In the rows, zero is written as 128.
Known rows:
pimu: [133 130 128 128 114 140 123 134 124  98 111 152 132 136 147 119 138 128
 127 149 144 138 124 114 142 141 129 130 129 134 119 103 143 133 129 119
 126 112]
sovom: [161 142 133 141 104 108 141 117  88 103 123 139 137 146 120 143 128 140
 121 127 141 119 132 142 128 153 139 136 142 119 115 114 144 129 135 111
 100 103]
subroflim: [140 131 125 134 114 133 123 127 119  82 114 141 129 126 149 114 148 127
 130 150 145 136 128 112 138 134 129 137 130 137 113 102 135 128 131 118
 120  98]
kenak: [164 137 125 152 127 114 150 120  87 114 119 139 123 138 112 146 147 145
 127 128 119 128 162 126 143 159 145 152 130 126 119 106 144 142 134 107
 117 107]
metun: [ 94 142 114 143 140 155 125 114 108 133 110 114 129 114 108 145 130 138
 118 114 145 127 141 117 135 142 154 126 111 127 141 138 126 138 117 138
 140 141]
grisa: [167 131 120 144 132 111 146 123  91  93 117 133 131 139 111 142 135 140
 128 134 137 129 136 132 127 158 142 140 131 118 118 113 140 138 132 118
 102 111]
flasan: [123 138 136 142 101 131 117 122 125 119 111 152 130 146 158 118 146 136
 131 139 135 133 161 112 148 147 128 152 131 140 122 110 142 144 130 109
 142  98]
tigis: [124 149 130 135  96 131 117 117 110 130 118 169 140 162 131 127 105 130
 134 100 130 109 122 138 120 148 151 149 122 120 127 119 142 124 143 131
 124 123]
ruzak: [124 135 138 139  96 137 109 119 127 108 110 152 133 145 154 128 137 127
 130 144 145 130 136 122 134 151 125 150 136 135 120 114 139 137 129 117
 132 101]
luza: [ 85 186 133 142 120 153 182 114 187 113 127 151 160 114 175  90 131 122
 127 158 117 162 133 131 156 134  85 143 120 201  80  81 180 181 169 151
 163  97]
fesku: [ 85 183 128 145 129 159 174 117 187 104 127 153 161 108 167  96 130 114
 130 173 124 162 120 132 147 139  87 150 115 200  75  75 179 183 169 155
 160 104]
babrak: [171 142 115 141 127 121 143 124  90  85 108 139 128 132 115 145 124 149
 121 129 136 135 136 133 141 154 139 142 139 113 127 123 140 134 131 121
 108 107]
traso: [128 150 110 150 114 129 124 106 113 107 115 155 120 130 128 103 126 125
 137 107 126 111 128 117 116 132 158 146 115 126 117 125 124 110 146 139
 124 110]
storis: [165 136 113 148 135 116 139 129  88  90 107 127 128 128 116 144 132 147
 130 134 142 144 151 135 140 159 146 151 125 117 129 115 139 149 130 118
 117 109]
gubaluk: [130 131 129 144 112 139 120 134 123 106 110 146 126 133 142 123 145 125
 130 153 138 139 139 111 142 150 130 147 122 137 118  98 139 141 130 112
 132 112]
bibrir: [162 132 121 156 129 116 141 122  92 105 116 135 125 137 108 145 141 138
 127 141 131 133 152 132 132 165 145 154 125 124 118 107 140 146 132 114
 113 109]
gegak: [ 63 121 107 118 125 125  57 207  18  89  77 228   5 197  32 181  66  70
 211  86 101 245 165 195 157  37 147  33 135 105  31 197 112  92  44  51
 178  84]
sigrom: [ 50 108 142 120  91 127  39 204  48  81  78 226  10 205  80 171 100  60
 205 136 122 249 176 177 159  40 102  37 163 133  16 190 109 100  34  24
 185  50]
kluklam: [130 141 144 132  85 130 110 117 119 106 119 155 141 148 155 125 131 129
 127 139 149 119 125 128 133 141 126 139 143 133 117 112 142 130 131 111
 120 100]
vike: [ 86 131 125 138 133 159 125 123 124 132 111 132 132 129 123 131 141 132
 122 129 141 127 138 102 134 144 142 123 113 137 135 119 134 136 119 131
 143 142]

Facts:
babrak ρ:d Π:suskur,rumos,nesteten ψ:f
bedis ρ:d ψ:j
bele ρ:a ψ:f
besu ρ:c ψ:f
biben ρ:d ε:viflas,kidrotak ψ:g
bibrir ρ:b Π:malaru,plobo,staba,skekliplo ψ:i
bigrol ρ:a ε:gribaril,klodro ψ:g
bobar ρ:d ψ:j
bofam ρ:b ε:nugrar,treger Π:troklek,dibrigril,likor,griti ψ:h
boparus ρ:d Π:klugus,plezur,ruvel,taskis ψ:g
botum ρ:d ε:dristi ψ:j
bove ρ:e ε:lotuful ψ:f
brafar ρ:a ε:mugru,skiper,treger ψ:g
bretrik ρ:e ε:vestidras ψ:i
brolen ρ:a ε:tigis,trubuklo ψ:f
broteser ρ:b ψ:f
brotik ρ:a ψ:j
broton ρ:a ψ:j
brubra ρ:d ψ:f
brubrus ρ:c ψ:i
bute ρ:d ψ:g
butoplos ρ:b ε:suflo,treger Π:kidrotak,mazik ψ:g
dibam ρ:a ψ:f
dibrigril ρ:b ψ:h
dobur ρ:b Π:biben,mazik ψ:g
dofun ρ:d Π:kluklam ψ:j
dokles ρ:a ε:skiper,treger Π:griti ψ:h
drigil ρ:d ε:skiper ψ:f
dristi ρ:b ψ:h
drorim ρ:d ψ:j
droste ρ:b ε:treger Π:broton,tubo,temir ψ:i
drubril ρ:d Π:brubra ψ:g
drufus ρ:e ε:groplo,skiper,treger ψ:f
dugus ρ:a ψ:h
fabri ρ:a ε:klugus,tragra,skitrir,treger Π:plazur,kidrotak ψ:g
febris ρ:d ψ:j
fedel ρ:b ψ:g
fenastom ρ:b Π:skirer,gaflum,likor,rumos ψ:h
fepok ρ:d ε:klodro,rodregi ψ:g
fesku ρ:b ψ:i
fifim ρ:c ε:groplo ψ:f
fiskan ρ:a ψ:f
flasan ρ:a ψ:h
fleflon ρ:e ε:dobur,tubo ψ:i
flegron ρ:a ψ:h
fligevu ρ:e Π:grunin,flegron,grutrodrak,fleflon ψ:j
floboska ρ:c ψ:h
flodil ρ:b ε:dokles ψ:i
flugan ρ:a ε:bobar,treger Π:skipan,gaflum,drorim ψ:i
flukin ρ:d ε:treger ψ:i
flusko ρ:a ψ:f
fuzil ρ:d ε:trubuklo ψ:i
gaflum ρ:d ψ:h
gapluk ρ:a ε:stufla,skitrir,treger ψ:h
gedreklo ρ:e ε:tragra Π:drufus,vugil,bobar,nazor,sunim,bute,fiskan ψ:f
gegak ρ:d Π:sigrom ψ:g
gevun ρ:a ε:treger ψ:f
gibre ρ:d ε:klodro,skepebres ψ:i
grabalal ρ:c ψ:g
gribaril ρ:e ε:bove ψ:g
grisa ρ:c Π:mevor,lobram ψ:g
griti ρ:c ψ:i
groplo ρ:d ψ:h
groskori ρ:a ψ:g
grunin ρ:d ε:vofir ψ:g
grutrodrak ρ:a ε:tragra ψ:h
gubaluk ρ:b ψ:i
kada ρ:e ε:pitra ψ:h
kenak ρ:b Π:subroflim,brubra,dibrigril ψ:h
ketrur ρ:c Π:flukin,zera,kluklam,groplo ψ:j
kidrotak ρ:a ψ:i
klide ρ:a Π:besu,skugran,pitra ψ:g
klifil ρ:d ψ:g
klimok ρ:d ψ:g
klinem ρ:d Π:groskori,ruvel,gubaluk,skidos ψ:f
klodro ρ:e ε:klugus ψ:j
klodun ρ:b ε:vatra Π:vike,skidos ψ:h
klugus ρ:e ε:nesku ψ:g
kluklam ρ:a ψ:j
kopeklal ρ:a ε:plefe ψ:f
koros ρ:c ψ:j
kuplim ρ:d ψ:j
likor ρ:b ψ:f
lipluk ρ:a Π:vivek,kidrotak,pitra ψ:j
lobram ρ:a ψ:h
lotuful ρ:b ε:drigil ψ:f
luplabru ρ:c Π:sibru,zotrur ψ:i
luza ρ:e ψ:h
malaru ρ:e ε:bobar,trubuklo,satro ψ:i
mazik ρ:a ε:mugru,treger ψ:f
medar ρ:b ε:drigil ψ:g
metun ρ:d ε:treger,drigil ψ:i
mevor ρ:b ψ:h
midu ρ:b Π:ruvel,flasan,vadren ψ:i
molik ρ:a Π:sibru ψ:j
mugru ρ:e ε:skiper Π:flukin,plikek,klodro,dugus,stugu,staba ψ:h
muplol ρ:c ε:trubuklo,nofla Π:drorim,bigrol ψ:f
naflan ρ:c ε:skiper,treger Π:likor ψ:f
nazor ρ:c ψ:f
nesku ρ:b Π:drufus,gubaluk ψ:g
nesteten ρ:d ψ:j
nide ρ:d ε:tisol ψ:j
nivo ρ:e ψ:f
nofla ρ:b ψ:g
nogom ρ:b Π:flodil,brotik,tikul,pletamis,drorim,bele ψ:i
noner ρ:c ε:metun,groplo,skiper,treger,vatra ψ:f
nugrar ρ:d ε:mugru ψ:j
paklu ρ:b ψ:i
pasto ρ:c Π:nugrar,fedel,vivek,griti,lotuful ψ:g
pebel ρ:c ε:metun Π:kopeklal,skekliplo ψ:g
peki ρ:e Π:floboska ψ:j
pero ρ:e Π:flusko,skugran ψ:j
pimu ρ:c ψ:g
pipum ρ:c ε:nugrar,suflo,griti ψ:i
pitra ρ:a ψ:g
pizon ρ:b Π:tiskas,gevun,flegron ψ:i
plazur ρ:d ε:zoskos,mazik ψ:g
plefe ρ:c Π:nazor,griti ψ:f
pletamis ρ:e ε:zera,bofam ψ:h
plezur ρ:a ψ:g
plikek ρ:e ψ:f
plobetik ρ:e ε:skiper,treger,vestidras ψ:f
plobo ρ:c ψ:h
plozetrok ρ:c ε:skiper Π:broteser,tubo,gaflum ψ:j
plutrin ρ:c ε:bretrik,droste Π:broteser,skidos,lobram ψ:f
pogrol ρ:b ε:plozetrok,nivo ψ:j
pudris ρ:b ε:skitrir,treger ψ:f
pufi ρ:b Π:zera,suskur,bretrik,robufer,flasan,trize,trafu ψ:i
rabom ρ:b Π:luza,medar,fesku ψ:f
ratri ρ:e ψ:f
riren ρ:d ε:zizato Π:kopeklal ψ:f
robufer ρ:a ε:plazur ψ:f
rodel ρ:c ε:tikul Π:ruzak,brolen,tubra,nugrar,floboska ψ:f
rodregi ρ:e Π:drufus ψ:g
rosor ρ:a Π:zoskul,flasan ψ:j
rumos ρ:a ε:griti,klodro ψ:g
runitrus ρ:a ε:gibre,tragra,gegak ψ:f
ruvel ρ:c ψ:g
ruzak ρ:a ψ:g
saplas ρ:b Π:kidrotak ψ:i
satro ρ:d ε:bobar,viflas Π:troklek,nofla,testa,gaflum,floboska,taskis,kidrotak,klifil ψ:i
seflak ρ:d ε:zera,bedis ψ:j
sibru ρ:d ε:metun,plefe ψ:f
sigrom ρ:a ψ:g
skekliplo ρ:b ψ:h
skepebres ρ:e ψ:g
skeplibes ρ:c ψ:f
sketo ρ:a ε:zoskul,kada Π:skekliplo ψ:i
skidos ρ:b ψ:j
skipan ρ:e ψ:f
skiper ρ:e ε:treger Π:kluklam,fifim,fedel,flasan,temir ψ:h
skirer ρ:d ψ:i
skitrir ρ:b ε:treger ψ:h
skopum ρ:c Π:pletamis,ratri,treger ψ:f
skugran ρ:b ψ:h
somi ρ:d ψ:f
sovom ρ:e Π:tegrula,pimu,lotuful,brubrus ψ:j
staba ρ:b ε:skiper ψ:f
stakol ρ:e Π:grunin,pogrol,pipum ψ:g
steple ρ:b ε:zera,botum Π:skirer,grutrodrak,trafu,staba ψ:f
stoneklis ρ:a ψ:i
storis ρ:d Π:koros,gribaril,gubaluk ψ:i
stufla ρ:d ε:flugan,nesku ψ:f
stugu ρ:c ε:treger ψ:j
stusi ρ:a Π:drufus,kluklam,gribaril ψ:i
subroflim ρ:c ε:koros ψ:g
suflo ρ:d ε:droste ψ:j
sunim ρ:c ψ:i
suskur ρ:c ψ:j
taskis ρ:e ψ:f
tegrula ρ:a ψ:f
temir ρ:d ε:flusko,skeplibes,viflas,treger ψ:j
testa ρ:b ε:broteser,zizato,dokles,klodun,groplo,lotuful ψ:j
tibu ρ:c ε:skiper,vestidras,griti,medar ψ:j
tigis ρ:a ψ:j
tikul ρ:a ε:skepebres ψ:g
tiskas ρ:c ε:groplo ψ:h
tisol ρ:b ε:groplo ψ:f
trafu ρ:a ε:metun,vike ψ:j
tragra ρ:c Π:somi,zotrur,rumos,klifil ψ:f
traso ρ:e ε:gibre ψ:f
treger ρ:b ψ:g
trize ρ:b ε:dokles,bofam ψ:i
troklek ρ:b ε:viflas ψ:g
trosabo ρ:b ε:treger ψ:h
trubuklo ρ:c ε:tragra Π:klugus,kopeklal ψ:i
tubo ρ:b ε:vofir ψ:f
tubra ρ:e ψ:h
vadren ρ:c ε:skitrir ψ:j
vagres ρ:a ψ:i
vanun ρ:e Π:zalun,gubaluk ψ:f
vatra ρ:e ε:satro Π:kuplim,suskur,suflo,zotrur,grabalal ψ:j
vegrin ρ:e ε:nesku ψ:h
vestidras ρ:d Π:nugrar,dristi,vagres ψ:h
viflas ρ:b Π:kopeklal,trafu ψ:j
vike ρ:c ψ:i
vivek ρ:b ψ:i
vofir ρ:b ε:groplo Π:paklu,botum ψ:i
vugil ρ:d ε:tisol ψ:f
zalun ρ:b ψ:f
zera ρ:b ψ:g
ziplok ρ:d ε:febris Π:suskur,vagres ψ:g
zizato ρ:a ε:drigil ψ:f
zofo ρ:b ε:flodil Π:stoneklis,pogrol,temir ψ:g
zoskos ρ:c ε:tikul,skiper,treger Π:tubo ψ:h
zoskul ρ:a ε:zera,dobur ψ:g
zotrur ρ:d ψ:j
zunavi ρ:a ε:febris Π:drufus,koros,dibam ψ:f

Rows:
No name comes twice in this set of rows, the named rows included.
[ 94 148 122 136 134 161 133 116 109 127 108 125 131 124 104 148 118 142
 109 112 139 117 126 116 134 142 145 117 127 122 147 147 136 127 119 137
 131 146] | drigil
[120 143 122 148 132 142 139 121  95 140 115 152 129 150  87 152 109 132
 126 100 119 112 125 133 116 163 166 143 112 115 134 125 145 134 138 136
 122 150] | nesku
[ 83 146 118 144 111 154 115  95 125 122 120 128 122 109 129 115 146 125
 118 124 139 100 125  97 122 118 143 121 123 141 113 137 116 107 126 132
 133 121] | staba
[ 90 138 129 145 114 150 108 119 126 141 107 153 132 147 137 125 128 126
 131 121 137 126 144 116 125 153 144 150 113 136 132 122 138 142 130 130
 151 127] | kidrotak
[139 144 104 147 135 118 141  99  95  99 122 134 122 121 106 125 133 135
 129 105 129 108 135 120 113 134 161 134 118 122 118 134 124 112 136 137
 111 113] | rodel
[163 138 127 150 123 112 147 115  93  96 113 140 127 144 114 145 132 141
 122 131 133 127 139 132 122 163 139 149 141 119 121 121 140 131 135 118
 106 104] | vanun
[111 142 122 158 136 130 147  95  86 140 126 108 123 118  91 148 150 146
 114 107 124 107 166 117 130 144 155 131 120 131 126 138 126 131 122 121
 122 129] | bofam
[127 146  99 151 143 132 130 113  93 118 111 125 123 119 103 136 120 140
 133 102 131 127 146 131 128 146 171 144 103 116 139 129 124 135 133 137
 130 129] | satro
[ 77 136 127 147 120 164 113 113 125 135 115 125 124 114 131 126 152 122
 121 134 141 117 139  99 133 131 141 129 112 145 123 124 121 129 120 124
 146 132] | flodil
[ 86 145 104 146 127 155 109 107 123 117 111 119 124  96 135 111 139 127
 129 118 149 122 139 104 138 114 153 126 108 136 130 132 110 122 123 138
 149 124] | flukin
[144 137 126 156 125 117 148  93  84  94 127 101 122 109 106 149 158 145
 110 142 142 111 150 119 124 143 132 130 150 130 110 135 120 122 121 112
  99  96] | steple

Now the same elements, written a new way:
Known rows:
brubrus: [ 91 146 114 103 114 142 122 116 134 103 156  80 100]
tikul: [ 94 159 104 113 115 127 120 126 119 122 147  96 117]
bele: [ 90 156 116 109 115 132 111 122 118 119 138 101 102]
nugrar: [ 93 155 104 115 105 136 104 114 125 116 155  92 105]
gaflum: [ 93 174  92 111 104 116  92 144 114 121 156  98 105]
taskis: [ 99 161 114 118 110 127 104 133 115 129 139  94 107]
plozetrok: [100 132 111 104 133 155 129  55 134 108 130  96  90]
tegrula: [ 87 155 120 110 111 135 111 127 124 116 135  95 101]
flegron: [ 72 164  99 105 111 134 120 147 121 112 149 100 123]
molik: [ 93 142 107 109 128 149 126  83 132 120 134 100 103]
grabalal: [ 85 162  86  99 112 130 120 117 119 104 158  96 120]
fepok: [ 80 159  87 113 135 139 128 120 123 126 138 108 106]
nide: [ 68 153  94 114 135 146 126 101 127 119 140 110 102]
koros: [ 28  49 101 164  99 202  94 117  85  55 173 104  91]
pitra: [125 154 103 111 104 133 108 121 136 127 151  87 114]
robufer: [ 50 161  99 106 122 131 126 136 105 108 148 112 120]
tragra: [111 143 106  90 134 150 116  62 130 111 132  99  83]
butoplos: [100 163 104 127 148 136 117 109 120 147 128 119  92]
brolen: [ 79 167 116 116 118 119 109 135 108 117 141 106  99]
fiskan: [ 80 140 127 113 110 148 133 128 130 112 131  90 105]

Rows:
No name comes twice in this set of rows, the named rows included.
[ 93 136 114 110 142 165 141  98 134 134 110 108  96] | skiper
[116 145 110 124 133 150 109 101 139 139 141  96  84] | saplas
[111 140 112 105  96 141 111 123 141 101 170  73 104] | griti
[116 152 104 105 106 146 101 123 139 132 147  90 107] | dristi
[101 173  83 114 112 124  99 127 119 128 157 105 110] | klifil
[ 61 149 111 117 121 149 127 136 124 116 133 104  96] | vugil
[ 73 148  97 109 120 159 134 106 136 114 147  95 128] | klodro
[ 95 155  89 102 133 153 112  85 125 129 134 112  90] | babrak
[ 99 141  93 113 145 160 143  98 133 135 122 104 114] | stakol
[ 70 151 101 104 118 149 131 128 120 116 137  98 119] | plikek
[ 89 145  99 112 116 155 137 126 138 121 141  97 107] | bute
[ 86 167 105 126 126 123  98 117 115 132 147 109 102] | testa
[102 146 112 109 100 149 107 120 133 127 145  89 107] | broteser
[147 106  89  44 118 157 103 126 139 148 123  49  23] | febris
[ 83 148 112 108 115 146 131 103 130 111 143  96 117] | broton

